Below is a small trained network, with its code and all its weights. Each question gives an input and a class and asks what happens when units are switched off, that is, made to give their printed mean instead of their output.

import numpy as np


def w(rows, s, z=0):
    codes = np.array(rows[::2]) - 128.0
    scale = np.full(codes.shape[1], s)
    scale[-1] = z or s
    return codes * scale


def f(y):
    return y / 2 * (1 + np.tanh(0.7978845608 * (y + 0.044715 * y**3)))


def log_softmax(a):
    a = a - a.max(-1, keepdims=True)
    return a - np.log(np.exp(a).sum(-1, keepdims=True))


def net(x, mask):
    res = np.array(x, float).reshape(1, 7) / 4 @ E
    y = f(res @ A[0][:, :-1].T + A[0][:, -1])
    res = res + np.where(mask, y, B[0][:, -1]) @ B[0][:, :-1]
    return log_softmax(res[-1] @ U[:, :-1].T + U[:, -1])


A, B = {}, {}
E = w([
[107,112,166,49,111,99,118,139,69,101],'x0',
[164,59,148,70,108,106,126,78,211,125],'x1',
[83,144,61,99,159,148,142,118,74,62],'x2',
[99,158,173,91,171,52,69,102,154,142],'x3',
[102,108,182,74,173,131,158,200,171,116],'x4',
[9,208,144,141,82,163,133,103,150,90],'x5',
[162,156,149,88,26,104,148,158,172,93],'x6',
],0.012)
A[0] = w([
[175,148,175,111,96,64,117,196,172,150,108],'N0',
[165,146,192,47,77,82,67,94,130,156,253],'N1',
[151,136,139,156,157,203,144,142,109,196,121],'N2',
[178,131,113,166,57,118,142,80,159,191,120],'N3',
[72,146,144,192,115,199,118,152,102,122,239],'N4',
[187,1,111,64,178,148,140,141,130,157,153],'N5',
[164,11,108,118,156,146,138,137,127,135,106],'N6',
[89,148,111,171,193,167,138,104,137,138,90],'N7',
[146,56,147,120,162,42,145,190,198,149,204],'N8',
[123,147,127,93,216,39,38,115,10,140,180],'N9',
],0.0094,0.0058)
B[0] = w([
[125,48,189,93,128,129,158,237,142,107,198],'N0',
[153,117,140,122,89,185,71,159,123,44,236],'N1',
[157,169,97,99,89,135,111,95,149,99,184],'N2',
[188,131,69,149,145,27,35,87,148,161,188],'N3',
[100,153,135,126,92,164,135,142,124,119,229],'N4',
[215,96,124,207,28,137,63,81,129,144,249],'N5',
[176,83,75,157,129,135,142,131,143,92,205],'N6',
[124,99,185,66,151,196,144,161,178,134,182],'N7',
[138,155,113,139,92,166,119,150,95,19,240],'N8',
[115,147,127,254,107,129,83,119,9,197,251],'N9',
],0.0098,0.013)
U = w([
[140,47,175,97,238,28,231,101,109,163,19],'0',
[201,87,158,121,166,132,156,204,181,154,78],'1',
[115,125,93,66,158,102,114,10,194,99,159],'2',
[113,101,61,127,146,139,254,119,49,159,1],'3',
[61,108,212,12,100,184,167,194,105,91,211],'4',
[177,68,98,213,75,123,124,86,75,109,168],'5',
[41,164,155,170,158,126,123,104,87,212,112],'6',
[116,30,181,82,192,25,223,107,96,177,5],'7',
],0.0085,0.0056)

Each question gives the input, the list of numbers given to net, and the class t.
The units are the neurons (one row each of A and B). Each row of codes is followed by its name. A weight is (code - 128) times the scale printed after its matrix; where a second scale follows, it is the last column's (A, B and U).
mask holds one flag per neuron, in row order. A switched-off neuron (its flag False) gives its mean, the last column of its row in B, instead of its output. The means were averaged over made-up inputs and are rounded, as every weight is.
A unit's drop is (log p(t) with every unit on - log p(t) with that unit switched off) / (log p(t) with every unit on - log p(t) with every unit switched off).
The circuit of an input: a set's keep is (log p(t) with only the set's units on - log p(t) with every unit switched off) / (log p(t) with every unit on - log p(t) with every unit switched off). Starting from all 10 units, units are removed one at a time, each time the one whose removal leaves the highest keep (on an exact tie, the one counted first), for as long as the keep stays at least 0.8.
circuit, biggest first: the units of the circuit, biggest drop first
top k neurons: the k neurons with the biggest drops, biggest first
drop when u is switched off: that unit's drop, to one decimal
input [3,0,1,8,8,0,-4], class 5: circuit, biggest first -> N9
input [-6,-2,3,0,1,0,-4], class 4: circuit, biggest first -> N7; N5
input [5,-6,-4,-2,-4,0,7], class 4: top 2 neurons -> N5; N9
input [-1,6,4,-1,-8,4,4], class 2: circuit, biggest first -> N9; N5
input [-2,-5,-6,8,-5,-2,-5], class 6: circuit, biggest first -> N5; N6
input [2,6,-3,3,-2,6,-7], class 4: top 3 neurons -> N5; N3; N1
input [-7,8,7,8,-2,0,6], class 2: top 2 neurons -> N9; N5
input [-3,-6,6,-1,2,0,2], class 4: top 2 neurons -> N9; N5
input [-2,7,-6,5,-2,5,-2], class 2: top 3 neurons -> N9; N3; N5
input [-1,0,4,-1,4,1,-1], class 4: top 3 neurons -> N9; N5; N3
input [7,6,-2,-8,8,-3,6], class 5: top 2 neurons -> N5; N6
input [8,1,-2,-1,-5,4,-6], class 6: drop when N5 is switched off -> 0.3
input [-5,1,5,6,-8,5,-4], class 6: drop when N8 is switched off -> 0.0
input [8,6,-4,5,1,-2,7], class 4: drop when N0 is switched off -> 0.6
input [-4,-1,5,6,3,0,5], class 4: circuit, biggest first -> N5
